Where the symbols take the points:
J563 d J707
J563 y J579
J563 o J214
J65 d J828
J65 y J297
J65 o J170
J589 d J320
J589 y J780
J589 o J13
J714 d J243
J714 y J115
J714 o J287
J115 d J214
J115 y J714
J115 o J320
J297 d J638
J297 y J65
J297 o J43
J243 d J780
J243 y J320
J243 o J714
J14 d J579
J14 y J707
J14 o J842
J320 d J115
J320 y J243
J320 o J589
J599 d J842
J599 y J699
J599 o J134
J616 d J134
J616 y J101
J616 o J681
J842 d J14
J842 y J861
J842 o J599
J699 d J571
J699 y J599
J699 o J861
J881 d J170
J881 y J19
J881 o J661
J13 d J589
J13 y J895
J13 o J828
J707 d J861
J707 y J14
J707 o J563
J287 d J714
J287 y J214
J287 o J579
J101 d J661
J101 y J616
J101 o J571
J780 d J895
J780 y J589
J780 o J243
J828 d J13
J828 y J43
J828 o J65
J661 d J881
J661 y J681
J661 o J101
J861 d J699
J861 y J842
J861 o J707
J638 d J19
J638 y J170
J638 o J297
J43 d J297
J43 y J828
J43 o J895
J214 d J563
J214 y J287
J214 o J115
J895 d J43
J895 y J13
J895 o J780
J571 d J101
J571 y J134
J571 o J699
J134 d J599
J134 y J571
J134 o J616
J579 d J287
J579 y J563
J579 o J14
J19 d J681
J19 y J881
J19 o J638
J681 d J616
J681 y J661
J681 o J19
J170 d J65
J170 y J638
J170 o J881

In the rows, 1.48 stands for zero.

Where do the symbols, taken in turn from left to right, take each start?
Answer with the point's row, about right, then its name.
1.85,1.30,0.89,1.84,1.12,1.07,1.30,1.56,1.93,0.93,0.86,1.33,1.66,1.69,1.69,0.84,1.83,1.41,1.65,2.04,1.21,1.86,1.52,1.52,0.92,1.66,1.77,0.57,1.82,1.41,1.95,1.39,1.58,1.74,1.36,1.82,1.05,0.74,1.11,1.41,1.99,1.29,1.18,1.16,1.47,1.57,2.13,1.11,2.07,0.86,1.26,1.11,1.32,1.01,1.91,1.38,1.33,0.66,1.20,1.77,0.90,1.49,1.50,2.07,1.84,1.80,1.19,1.97,2.25,0.92,1.18,1.45,2.05,2.31,1.00,1.91,1.24,1.61,1.64,0.93,1.78,0.88,2.32,1.29,1.18,1.98,1.53,1.01,1.99,0.83,1.59,2.01,1.35,1.87,1.27,0.87,1.11,1.35,2.08,1.65,1.50,1.52,1.28,1.66,1.68,1.53,2.68,1.06,1.06,1.36,1.41,1.43,1.58,1.62,1.63,1.75,0.87,1.04,1.14,1.16,1.33,1.74,1.30,1.92,1.57,1.50,1.32,1.34,1.76,1.58,2.12,1.22,1.75,1.62,0.84,1.70,1.20,0.91,1.24,1.50,1.25,1.46,1.57,1.96,0.96,2.13,0.61,1.33,1.60,1.43,1.39,0.68,1.01,1.68
o: 1.90,1.43,1.62,1.52,1.22,1.17,1.37,1.46,1.80,1.16,0.69,2.02,1.87,1.57,1.67,1.18,1.51,1.38,1.73,2.08,1.85,1.85,1.37,1.30,1.22,1.29,1.69,0.85,1.83,1.90,1.74,0.92,1.75,1.22,0.97,1.68,1.56,1.48,0.81,2.14,2.29,1.26,0.94,1.01,1.58,1.93,2.06,0.86,1.76,0.89,1.91,1.42,1.45,1.02,1.27,1.34,0.94,0.76,0.89,1.96,1.05,2.29,1.23,2.47,1.06,1.57,1.53,2.22,2.39,1.29,1.02,1.49,1.56,1.78,1.24,1.50,1.45,1.35,1.48,0.70,1.46,0.73,2.09,1.50,1.24,1.72,1.53,1.45,1.75,0.51,1.29,2.24,1.50,1.61,1.47,1.02,1.38,1.31,1.60,1.45,1.95,1.30,1.31,1.43,1.51,1.36,2.35,1.42,1.86,1.49,1.79,1.96,1.31,1.67,1.31,1.40,0.51,1.47,1.62,0.92,1.59,1.64,1.23,1.93,1.43,1.47,1.26,1.42,1.60,1.31,2.15,1.76,1.61,1.67,1.21,1.64,0.98,1.22,1.50,1.35,0.87,2.01,1.63,1.91,0.56,2.04,0.56,1.34,1.71,1.66,1.45,1.08,1.25,1.40 J579
1.37,1.21,1.59,1.45,1.79,1.87,1.52,1.47,1.71,1.80,1.45,1.84,1.35,1.69,1.42,2.47,1.42,1.79,1.53,0.91,1.98,1.06,1.65,1.77,2.05,1.20,1.19,2.43,1.45,1.24,1.48,1.80,1.64,1.89,1.78,1.18,1.56,1.61,1.36,1.70,0.64,1.73,1.70,1.56,1.55,1.24,1.06,2.13,1.16,1.68,1.35,1.70,2.11,1.68,1.41,1.70,1.88,2.28,1.81,1.45,2.28,1.33,1.13,0.90,1.50,1.02,1.79,1.79,0.51,2.11,1.73,1.19,0.97,0.97,1.67,1.45,1.76,1.38,1.33,1.82,1.01,2.18,1.05,1.79,1.71,1.56,1.30,2.19,1.31,2.03,1.33,0.88,1.50,0.98,1.38,2.13,1.37,1.84,0.91,1.54,1.61,1.67,1.67,1.18,1.06,1.50,0.39,1.83,1.83,2.12,1.42,1.29,1.27,1.31,2.16,1.44,2.33,1.79,1.61,1.93,1.48,1.27,2.05,0.73,1.49,1.24,1.71,1.44,1.49,1.51,1.24,1.44,1.72,1.72,1.83,0.96,1.59,1.80,1.51,1.63,2.11,1.35,1.44,1.26,2.11,0.28,1.67,1.25,1.24,2.15,1.66,2.00,1.88,1.76
d: 1.68,1.10,1.50,1.24,1.60,1.65,1.41,1.71,1.36,1.90,1.64,1.52,1.76,1.69,1.20,2.57,1.33,1.99,1.62,1.14,1.96,0.83,1.46,1.53,2.29,0.73,1.66,2.28,1.42,2.11,1.18,1.90,1.76,1.36,1.64,1.03,1.67,1.83,1.15,2.08,1.29,1.91,1.60,1.03,1.36,1.86,0.81,2.27,1.35,0.96,1.14,2.13,2.07,1.88,0.96,2.08,1.65,1.93,2.00,1.53,2.45,1.58,0.86,1.14,1.58,1.08,1.47,1.56,1.14,2.33,1.53,1.61,0.87,0.44,1.68,1.43,1.38,1.41,1.20,1.68,1.03,2.07,1.28,1.86,1.81,0.93,1.51,2.51,1.32,1.78,1.06,1.45,1.80,1.15,1.64,1.67,1.51,1.31,0.61,1.45,1.62,1.58,1.39,1.33,1.04,1.47,0.61,1.94,2.04,2.16,2.07,1.53,1.33,1.06,1.67,1.58,1.75,1.78,2.26,1.72,1.06,1.00,1.88,0.99,1.45,1.03,1.87,1.85,1.20,1.35,1.17,2.30,1.59,1.65,1.71,0.77,1.75,2.27,1.34,1.47,1.42,1.78,1.57,1.75,1.80,0.67,1.85,1.19,1.19,1.79,1.71,1.74,2.03,1.87 J616
1.16,1.53,1.38,1.27,1.75,1.82,1.33,1.34,0.95,1.88,1.93,1.51,1.42,1.40,1.49,2.10,1.40,1.60,1.30,0.83,1.92,0.98,1.60,1.73,2.17,1.39,1.36,1.95,1.25,1.15,1.06,1.75,1.08,1.16,1.69,1.00,1.69,1.75,2.01,1.46,0.91,1.97,1.99,1.74,1.58,1.28,0.77,2.07,0.99,2.03,1.17,1.46,1.86,1.46,1.01,1.60,1.68,1.93,2.45,0.95,1.94,1.25,1.48,0.88,1.37,1.34,1.35,0.63,0.41,1.69,1.67,1.52,1.32,0.98,1.54,1.39,1.18,1.45,1.60,1.83,1.43,2.17,0.56,1.43,1.71,1.10,1.00,2.02,1.04,2.35,1.40,1.18,1.45,1.09,1.31,2.32,1.78,2.03,0.82,1.24,1.25,1.61,1.97,1.15,1.39,1.37,0.54,1.75,1.26,1.43,1.12,0.77,1.42,1.34,1.78,1.55,2.58,1.78,1.53,2.02,0.88,1.04,1.56,0.85,1.49,1.30,1.72,1.48,1.51,1.41,0.64,1.71,1.16,1.21,1.73,1.31,1.79,1.67,1.58,1.16,1.82,1.00,1.67,1.40,1.90,1.33,2.41,1.43,1.40,1.43,1.65,2.10,1.73,1.68
y: 1.40,0.97,1.52,1.35,1.38,1.45,1.33,1.46,1.40,1.67,1.41,1.61,1.92,1.70,1.22,2.05,1.29,1.85,1.53,1.07,1.94,0.74,1.45,1.58,2.19,0.76,1.54,2.48,1.37,1.81,1.07,1.71,1.46,1.46,1.63,1.09,2.09,1.61,1.24,1.72,1.07,1.74,1.27,1.11,1.38,1.70,0.98,2.30,1.23,1.03,1.41,1.91,1.80,1.80,1.04,2.12,1.65,1.82,1.94,1.39,2.37,1.59,1.21,0.93,1.50,0.90,1.60,1.30,0.85,2.18,1.43,1.86,0.84,0.63,1.53,1.27,1.20,1.34,1.50,1.82,1.09,2.22,1.26,1.68,1.81,1.02,1.50,2.46,1.57,1.70,1.22,1.81,1.73,1.12,1.57,1.46,1.42,1.53,0.70,1.37,1.48,1.45,1.38,1.16,1.09,1.22,0.57,2.04,1.78,2.32,1.90,1.52,1.40,0.86,1.58,1.62,1.79,1.86,2.26,1.92,1.22,1.15,1.84,1.11,1.45,1.35,1.69,1.76,1.50,1.42,0.99,2.29,1.37,1.51,1.73,0.94,1.67,2.27,1.32,1.54,1.53,1.72,1.37,1.77,2.02,0.80,1.70,1.03,1.04,1.96,1.56,1.85,1.66,1.62 J616
1.77,1.51,1.11,1.35,1.59,1.20,1.21,1.77,1.73,1.28,0.35,1.46,2.01,1.92,1.81,1.34,1.38,1.85,1.89,2.01,1.64,1.34,1.63,1.74,1.53,1.06,1.81,1.41,1.62,1.45,1.90,1.07,1.78,2.17,1.33,1.42,1.56,0.91,0.53,1.58,2.14,1.28,0.98,0.98,1.55,1.87,1.81,1.52,2.03,0.71,1.36,1.48,1.36,1.42,1.39,1.17,1.42,0.60,1.42,2.01,1.70,2.05,0.96,2.20,1.64,1.70,1.14,2.42,2.27,1.20,1.42,1.35,1.26,1.33,1.02,1.85,1.35,1.74,1.39,1.03,1.31,0.97,2.22,1.79,1.18,2.11,1.77,1.90,2.15,0.71,1.23,1.97,1.79,1.93,1.88,0.60,1.33,1.81,1.29,1.70,1.52,1.60,1.07,1.28,1.52,1.25,1.79,1.46,1.90,1.59,2.15,2.32,1.44,1.84,1.58,1.21,0.99,1.34,2.08,1.14,1.26,1.29,1.62,1.68,1.20,1.60,1.16,1.81,1.74,1.53,2.12,1.44,2.12,1.53,0.92,1.20,1.01,1.40,1.34,1.34,1.09,2.30,1.60,2.07,0.88,1.43,0.95,0.81,1.11,1.95,1.57,0.98,1.33,1.83
d d o o: 1.89,1.42,1.22,1.38,1.60,1.03,1.33,1.47,1.90,1.45,0.59,1.36,2.04,1.59,2.03,1.42,1.53,2.00,1.72,1.89,1.63,1.19,1.55,1.40,1.60,0.92,1.55,1.45,1.56,1.55,2.09,1.09,1.61,2.13,0.89,1.60,1.50,1.02,0.91,1.77,2.21,1.37,0.97,0.98,1.64,1.73,1.69,1.13,2.23,0.79,1.68,1.55,1.08,1.34,1.45,1.37,1.60,0.74,1.31,2.20,1.64,1.70,0.91,1.77,1.65,1.53,0.95,2.56,2.27,1.17,1.37,1.44,1.24,1.46,1.03,1.83,1.33,1.72,1.47,1.21,1.35,0.86,2.51,1.59,1.17,2.00,1.88,1.94,2.13,0.82,1.55,2.48,1.48,1.71,1.87,0.48,0.96,1.32,1.29,1.72,1.64,1.55,1.22,1.34,1.62,1.36,1.95,1.37,1.80,1.95,2.16,2.22,1.48,1.73,1.58,1.37,1.17,1.35,2.31,0.92,1.32,1.26,1.77,1.45,1.08,1.53,1.34,1.63,1.41,1.50,2.04,1.89,2.14,1.39,1.08,1.18,1.11,1.29,1.20,1.20,0.99,2.24,1.66,1.95,1.09,1.61,0.67,0.69,0.98,1.99,1.41,1.29,1.30,1.81 J14
1.69,1.29,1.62,1.39,1.34,1.34,0.93,1.91,1.72,1.51,0.85,1.97,1.76,2.00,1.58,1.92,1.24,2.02,1.81,1.63,1.96,0.79,1.61,1.24,2.02,0.79,1.58,1.77,1.21,1.59,1.29,1.03,1.98,1.87,1.22,1.10,1.76,1.58,0.67,2.03,1.49,1.31,0.75,0.76,1.33,1.97,1.26,1.45,1.26,0.47,1.54,1.86,1.58,1.51,1.13,1.87,1.46,1.31,1.32,1.77,1.88,2.36,0.49,1.94,1.74,1.40,1.15,2.33,1.74,2.10,1.08,1.67,1.00,1.07,1.42,1.64,1.31,1.39,1.45,1.30,1.12,1.47,1.92,1.64,1.41,1.71,1.71,2.13,1.71,1.29,1.02,1.69,1.63,1.51,1.91,0.98,0.74,1.44,0.97,1.73,1.78,1.40,1.44,1.58,1.54,1.08,1.54,2.03,2.03,2.49,2.24,2.18,2.03,1.29,1.59,1.62,0.88,1.41,2.02,1.50,1.28,0.87,1.79,1.25,1.48,1.57,1.61,1.50,1.28,1.31,2.02,2.00,1.84,1.67,1.53,0.80,1.22,1.84,1.48,1.42,1.48,2.37,1.23,1.96,1.51,1.07,1.00,1.04,1.11,2.04,1.49,1.61,1.67,1.40
d d y: 1.40,1.77,1.32,1.76,1.90,1.19,1.48,1.21,1.62,1.49,1.87,0.80,0.96,1.30,1.54,0.58,1.51,0.87,1.41,1.66,0.86,1.62,1.45,1.34,0.84,2.04,1.73,0.71,1.35,1.39,1.28,1.64,1.41,1.36,1.41,1.83,1.16,1.49,2.49,1.00,1.84,1.33,1.81,1.97,1.45,1.32,1.84,0.85,1.77,1.78,1.64,0.82,0.91,1.28,1.53,0.76,1.16,0.77,1.33,1.22,0.60,0.80,2.11,1.30,1.38,1.98,1.21,0.61,1.62,0.57,1.50,1.67,1.86,2.08,1.61,1.69,1.27,1.62,1.23,1.55,1.86,1.41,1.63,1.31,1.40,1.36,1.12,0.62,1.39,1.45,1.84,1.43,1.35,1.72,1.48,1.42,1.60,1.06,2.14,1.79,0.83,1.38,1.95,1.76,1.84,1.72,2.38,1.11,0.86,0.72,1.14,1.00,1.54,1.47,1.04,1.58,1.33,1.20,0.91,1.39,1.71,1.76,1.07,1.92,1.52,1.94,1.16,1.43,1.57,1.71,1.49,1.27,1.04,0.97,1.13,1.82,1.55,1.27,1.54,1.60,1.15,1.00,1.84,0.84,1.24,2.68,1.59,1.92,1.91,0.94,1.42,0.92,1.39,1.41 J780
1.83,1.33,1.51,1.60,1.56,1.36,1.69,1.79,1.97,1.53,0.69,2.16,1.49,1.82,1.46,1.58,1.43,1.91,1.82,2.04,1.76,1.43,1.65,1.67,1.59,0.98,1.60,1.56,1.47,1.52,1.98,0.99,1.86,2.27,1.14,1.65,1.29,1.53,0.57,1.93,1.69,1.27,0.78,1.00,1.80,1.75,1.45,1.32,1.88,0.78,1.75,1.63,1.61,1.28,1.46,1.39,0.96,1.10,0.92,2.11,1.57,2.09,0.77,2.00,1.34,1.55,1.46,2.58,2.04,1.65,1.39,1.37,1.38,1.33,1.51,1.79,1.97,1.42,1.44,0.85,0.99,0.78,2.26,1.87,1.22,2.21,1.91,2.16,2.01,0.69,1.15,2.07,1.65,1.56,2.02,0.95,1.25,1.46,1.68,1.75,1.96,1.71,1.39,1.31,1.36,1.33,1.77,1.38,1.88,2.20,1.87,1.95,1.36,1.34,1.75,1.26,1.12,1.72,1.82,0.96,1.61,1.40,1.43,1.54,1.57,1.21,1.46,1.54,1.53,1.61,2.08,1.50,1.85,2.16,1.14,1.24,1.11,1.30,1.24,1.48,1.31,2.17,1.43,1.79,1.21,0.83,0.64,0.89,1.21,2.39,1.61,1.19,1.18,1.73
o: 1.86,1.28,1.57,1.25,1.21,1.18,1.04,1.77,1.59,1.63,0.99,1.89,1.73,2.16,1.59,1.84,1.18,1.97,1.79,1.77,1.91,1.09,1.64,1.26,2.08,0.81,1.54,1.64,1.22,2.03,1.17,0.90,1.94,1.74,1.25,1.27,1.57,1.72,0.49,1.97,1.51,1.39,0.83,0.71,1.40,1.88,1.37,1.54,1.54,0.38,1.45,2.01,1.67,1.45,1.39,1.73,1.40,1.02,1.30,1.89,1.93,2.21,0.49,2.00,1.53,1.12,1.21,2.15,1.71,2.33,0.99,1.64,0.97,1.02,1.48,1.51,1.27,1.31,1.34,1.30,0.94,1.20,1.94,1.44,1.54,1.51,1.66,1.97,1.80,1.08,0.93,1.94,1.82,1.47,1.83,0.76,0.90,1.50,1.02,1.72,1.89,1.32,1.16,1.52,1.31,1.32,1.37,2.02,1.95,2.57,2.41,2.35,1.98,1.44,1.84,1.68,0.80,1.64,2.23,1.23,1.42,1.01,1.73,1.36,1.46,1.43,1.42,1.51,1.16,0.89,2.02,1.96,1.81,1.84,1.57,1.13,1.31,1.89,1.33,1.34,1.26,2.29,1.16,1.91,1.38,1.27,1.29,1.25,1.16,2.03,1.50,1.69,1.71,1.44 J828
1.30,1.79,1.94,1.53,1.52,1.31,1.55,1.28,1.26,1.30,1.84,1.12,1.06,1.29,1.41,0.57,1.47,0.48,1.37,1.28,1.15,1.75,1.37,1.34,0.80,2.24,1.50,0.50,1.38,1.26,1.35,1.45,1.09,0.96,1.44,1.87,1.21,1.64,2.31,1.13,1.71,1.32,1.71,2.17,1.19,1.37,1.83,0.82,1.26,1.72,1.69,1.16,1.06,1.47,1.30,1.15,1.13,1.40,1.38,1.18,0.78,1.30,1.94,1.31,1.20,2.22,1.67,1.11,1.86,0.89,1.48,1.67,1.90,1.98,1.83,1.06,1.35,1.38,1.51,1.23,2.19,1.56,1.17,1.06,1.26,1.23,1.28,0.74,0.92,1.45,2.04,1.33,1.05,1.80,1.24,1.80,1.76,1.30,2.18,1.32,1.35,1.31,1.87,1.83,1.71,1.59,1.95,1.29,1.04,0.34,0.91,1.07,1.36,1.62,0.90,1.42,1.15,1.21,0.57,1.35,1.85,1.92,0.91,1.88,1.66,1.88,1.29,1.30,1.70,1.52,1.04,1.01,1.11,1.37,1.33,1.94,1.44,1.03,1.59,1.74,1.40,0.90,1.80,1.00,1.18,2.56,1.84,2.10,1.94,0.66,1.35,1.48,1.42,1.32
y d y: 1.34,1.78,1.55,1.69,1.49,1.47,1.59,1.48,1.34,1.05,1.42,0.78,1.31,1.27,1.52,0.87,1.64,0.94,1.11,1.69,0.65,1.89,1.33,1.41,0.68,2.16,1.77,0.74,1.64,1.17,1.51,1.37,1.53,1.53,1.50,1.86,1.18,0.87,2.21,0.78,2.04,1.31,2.02,1.78,1.06,0.98,1.82,0.88,1.90,1.91,1.93,1.09,0.81,1.43,1.85,1.00,1.41,1.14,1.62,1.58,0.61,0.83,1.92,1.53,1.53,2.12,1.47,1.30,2.17,0.67,1.61,1.23,2.11,2.06,1.35,1.61,1.52,1.83,1.48,1.53,2.37,1.15,1.63,1.21,1.44,1.67,1.55,0.84,1.84,1.53,1.91,1.43,1.23,1.77,1.23,1.06,1.58,1.15,2.26,1.47,1.22,1.44,1.26,1.71,1.75,1.85,2.26,0.92,1.23,0.41,1.26,1.11,1.23,1.86,1.16,1.35,1.16,0.79,0.94,1.60,1.71,1.67,1.40,1.63,1.27,1.83,1.02,1.36,1.61,1.45,1.50,1.08,1.34,1.15,1.20,1.95,1.61,0.72,1.46,1.33,1.19,1.15,1.68,1.05,1.16,2.13,1.42,1.75,1.71,0.95,1.36,0.90,1.25,1.32 J563
1.79,0.97,1.24,1.51,1.65,1.49,1.24,1.79,1.69,1.37,1.14,2.03,1.89,1.83,1.58,2.46,1.29,1.92,1.79,1.48,1.79,1.37,1.36,1.90,2.06,0.69,1.57,1.86,1.59,1.54,1.71,1.44,1.83,1.95,1.70,1.25,1.98,1.27,0.36,2.02,1.29,1.51,1.15,0.87,1.49,1.43,1.46,2.26,1.42,1.20,1.32,1.94,2.12,1.33,1.18,2.10,1.98,1.75,1.65,1.59,2.06,2.09,0.97,1.73,1.30,0.99,1.86,1.90,1.26,2.30,1.24,1.52,1.13,0.74,1.44,1.65,1.57,1.35,1.67,1.34,0.97,1.38,2.07,1.93,1.67,1.36,1.78,2.62,1.94,1.38,0.96,1.85,1.61,1.48,1.26,1.43,1.59,1.73,1.04,1.51,1.72,1.64,1.12,1.15,1.01,1.49,0.66,1.99,1.74,2.45,1.63,1.58,1.63,1.25,1.78,1.71,1.61,1.72,2.37,1.57,1.32,1.12,1.92,1.02,1.05,1.05,1.67,1.67,1.21,1.55,1.69,2.05,2.00,1.65,1.58,1.19,1.59,1.90,1.35,1.69,1.39,2.08,1.41,1.85,1.48,0.46,1.16,0.95,0.98,2.19,1.60,1.87,1.79,2.03
o y y: 1.49,1.49,1.56,1.23,1.53,1.66,1.46,1.64,1.65,1.61,1.36,1.94,1.63,1.64,1.53,2.50,1.36,1.83,1.58,1.31,2.09,1.15,1.49,1.73,1.95,0.71,1.25,2.38,1.48,2.22,1.30,1.47,1.57,1.26,1.41,0.97,2.04,1.77,1.14,2.02,0.91,1.68,1.33,1.30,1.58,1.72,1.22,1.99,1.13,1.25,1.59,1.78,2.06,1.62,0.68,1.85,1.60,1.86,1.61,1.45,2.46,1.91,1.19,1.48,1.39,0.78,1.51,1.82,1.14,2.29,1.39,1.84,0.46,0.49,1.37,1.45,1.55,1.05,1.48,1.51,0.95,1.69,1.42,1.59,1.92,1.70,1.30,2.16,1.29,1.26,0.97,1.51,1.61,1.09,1.83,2.05,1.28,1.50,0.73,1.27,1.71,1.48,1.43,1.17,1.01,1.46,0.67,1.73,1.92,2.24,1.83,1.44,1.48,1.14,1.76,1.47,1.58,2.20,2.15,1.55,1.13,1.26,1.78,0.97,1.50,1.02,1.89,1.65,1.66,1.07,1.62,1.86,1.62,1.93,1.57,0.96,1.47,1.97,1.40,1.69,1.75,1.74,1.48,1.69,1.61,0.31,1.54,1.10,1.02,2.29,1.31,1.89,1.52,1.53 J170
